Below is a small trained network, with its code and all its weights. Each question gives an input and a class and asks what happens when units are switched off, that is, made to give their printed mean instead of their output.

import numpy as np


def w(rows, s, z=0):
    codes = np.array(rows[::2]) - 128.0
    scale = np.full(codes.shape[1], s)
    scale[-1] = z or s
    return codes * scale


def norm(h):
    return h / np.sqrt((h * h).mean(-1, keepdims=True) + 1e-5)


def f(y):
    return y / 2 * (1 + np.tanh(0.7978845608 * (y + 0.044715 * y**3)))


def log_softmax(a):
    a = a - a.max(-1, keepdims=True)
    return a - np.log(np.exp(a).sum(-1, keepdims=True))


def net(x, mask):
    res = np.array(x, float).reshape(1, 3) / 4 @ E
    u = 0
    for l in range(2):
        y = f(norm(res) @ A[l][:, :-1].T + A[l][:, -1])
        res = res + np.where(mask[u : u + 13], y, B[l][:, -1]) @ B[l][:, :-1]
        u += 13
    return log_softmax(norm(res)[-1] @ U[:, :-1].T + U[:, -1])


A, B = {}, {}
E = w([
[184,56,87],'x0',
[183,206,3],'x1',
[128,127,129],'x2',
],0.0048)
A[0] = w([
[122,136,88,28],'L0N0',
[224,2,85,35],'L0N1',
[27,114,152,118],'L0N2',
[101,73,187,108],'L0N3',
[135,139,179,6],'L0N4',
[167,38,107,66],'L0N5',
[83,92,81,93],'L0N6',
[134,174,161,178],'L0N7',
[139,168,56,187],'L0N8',
[167,77,204,125],'L0N9',
[91,115,72,25],'L0N10',
[125,114,208,84],'L0N11',
[84,113,142,139],'L0N12',
],0.0098,0.0022)
B[0] = w([
[169,99,189,128],'L0N0',
[23,201,94,248],'L0N1',
[134,140,89,192],'L0N2',
[162,160,105,214],'L0N3',
[127,123,131,120],'L0N4',
[81,153,137,183],'L0N5',
[195,110,136,123],'L0N6',
[92,141,116,162],'L0N7',
[115,88,77,253],'L0N8',
[92,67,131,206],'L0N9',
[147,121,193,118],'L0N10',
[177,131,93,187],'L0N11',
[79,2,83,149],'L0N12',
],0.0065,0.0041)
A[1] = w([
[153,74,218,249],'L1N0',
[37,176,124,179],'L1N1',
[145,85,83,105],'L1N2',
[128,89,191,186],'L1N3',
[98,245,118,52],'L1N4',
[105,69,99,111],'L1N5',
[204,144,159,128],'L1N6',
[61,162,186,193],'L1N7',
[202,173,105,57],'L1N8',
[207,179,106,138],'L1N9',
[138,84,142,133],'L1N10',
[170,174,108,134],'L1N11',
[118,118,51,251],'L1N12',
],0.011,0.0021)
B[1] = w([
[143,60,38,148],'L1N0',
[70,166,157,240],'L1N1',
[133,156,198,155],'L1N2',
[254,78,8,139],'L1N3',
[179,75,128,211],'L1N4',
[120,110,140,170],'L1N5',
[136,69,186,110],'L1N6',
[50,149,48,175],'L1N7',
[146,85,92,147],'L1N8',
[107,72,86,159],'L1N9',
[116,93,111,130],'L1N10',
[119,107,117,153],'L1N11',
[103,88,223,253],'L1N12',
],0.007,0.0068)
U = w([
[41,179,94,166],'0',
[165,51,75,166],'1',
[90,105,195,201],'2',
[139,144,233,83],'3',
[211,247,186,2],'4',
[230,198,152,57],'5',
],0.013,0.0064)

Each question gives the input, the list of numbers given to net, and the class t.
The units are the neurons (one row each of A and B). Each row of codes is followed by its name. A weight is (code - 128) times the scale printed after its matrix; where a second scale follows, it is the last column's (A, B and U).
mask holds one flag per neuron, layer by layer. A switched-off neuron (its flag False) gives its mean, the last column of its row in B, instead of its output. The means were averaged over made-up inputs and are rounded, as every weight is.
A unit's drop is (log p(t) with every unit on - log p(t) with that unit switched off) / (log p(t) with every unit on - log p(t) with every unit switched off).
The circuit of an input: a set's keep is (log p(t) with only the set's units on - log p(t) with every unit switched off) / (log p(t) with every unit on - log p(t) with every unit switched off). Starting from the 12 units with the biggest drops (on a tie, the unit counted first), units are removed one at a time, each time the one whose removal leaves the highest keep (on an exact tie, the one counted first), for as long as the keep stays at least 0.8.
circuit, biggest first: the units of the circuit, biggest drop first
most important unit: the unit with the biggest drop
k most important neurons: the k neurons with the biggest drops, biggest first
k most important neurons of layer l: the k neurons of layer l with the biggest drops, biggest first
drop of u: that unit's drop, to one decimal
input [3,5,7], class 2: circuit, biggest first	[L1N12, L1N7, L1N0, L1N2]
input [5,-7,7], class 1: most important neuron of layer 1	[L1N3]
input [-2,-1,1], class 3: 3 most important neurons	[L0N1, L0N12, L1N7]
input [6,-6,3], class 0: circuit, biggest first	[L0N1, L1N12, L1N7]
input [4,-4,4], class 0: 2 most important neurons	[L0N1, L0N5]
input [-2,4,-6], class 2: 3 most important neurons of layer 1	[L1N12, L1N3, L1N0]
input [1,-4,-4], class 1: circuit, biggest first	[L0N1, L1N3]
input [8,-6,-4], class 0: circuit, biggest first	[L0N1, L0N5, L1N7]
input [6,5,8], class 2: circuit, biggest first	[L1N12, L1N3, L1N2]
input [4,-4,0], class 0: 3 most important neurons	[L0N1, L0N5, L0N8]
input [0,3,-5], class 2: 3 most important neurons of layer 0	[L0N8, L0N3, L0N11]
input [-1,6,4], class 1: 3 most important neurons of layer 0	[L0N1, L0N9, L0N12]
input [3,3,3], class 3: 2 most important neurons	[L1N12, L1N7]
input [7,3,4], class 0: circuit, biggest first	[L0N1]
input [-6,7,6], class 1: 4 most important neurons	[L0N1, L1N4, L0N5, L0N9]
input [-5,-6,-5], class 1: 3 most important neurons	[L0N1, L1N3, L0N5]
input [-3,6,-3], class 1: 4 most important neurons	[L0N1, L0N9, L0N12, L1N1]
input [4,5,7], class 2: 2 most important neurons	[L1N12, L0N3]
input [6,3,7], class 2: 3 most important neurons	[L1N12, L1N3, L0N3]
input [-1,2,-3], class 3: most important unit	L0N8
input [6,0,-1], class 0: drop of L0N1	0.7
input [0,5,7], class 2: drop of L0N6	0.0
input [7,5,-3], class 0: drop of L0N9	0.1
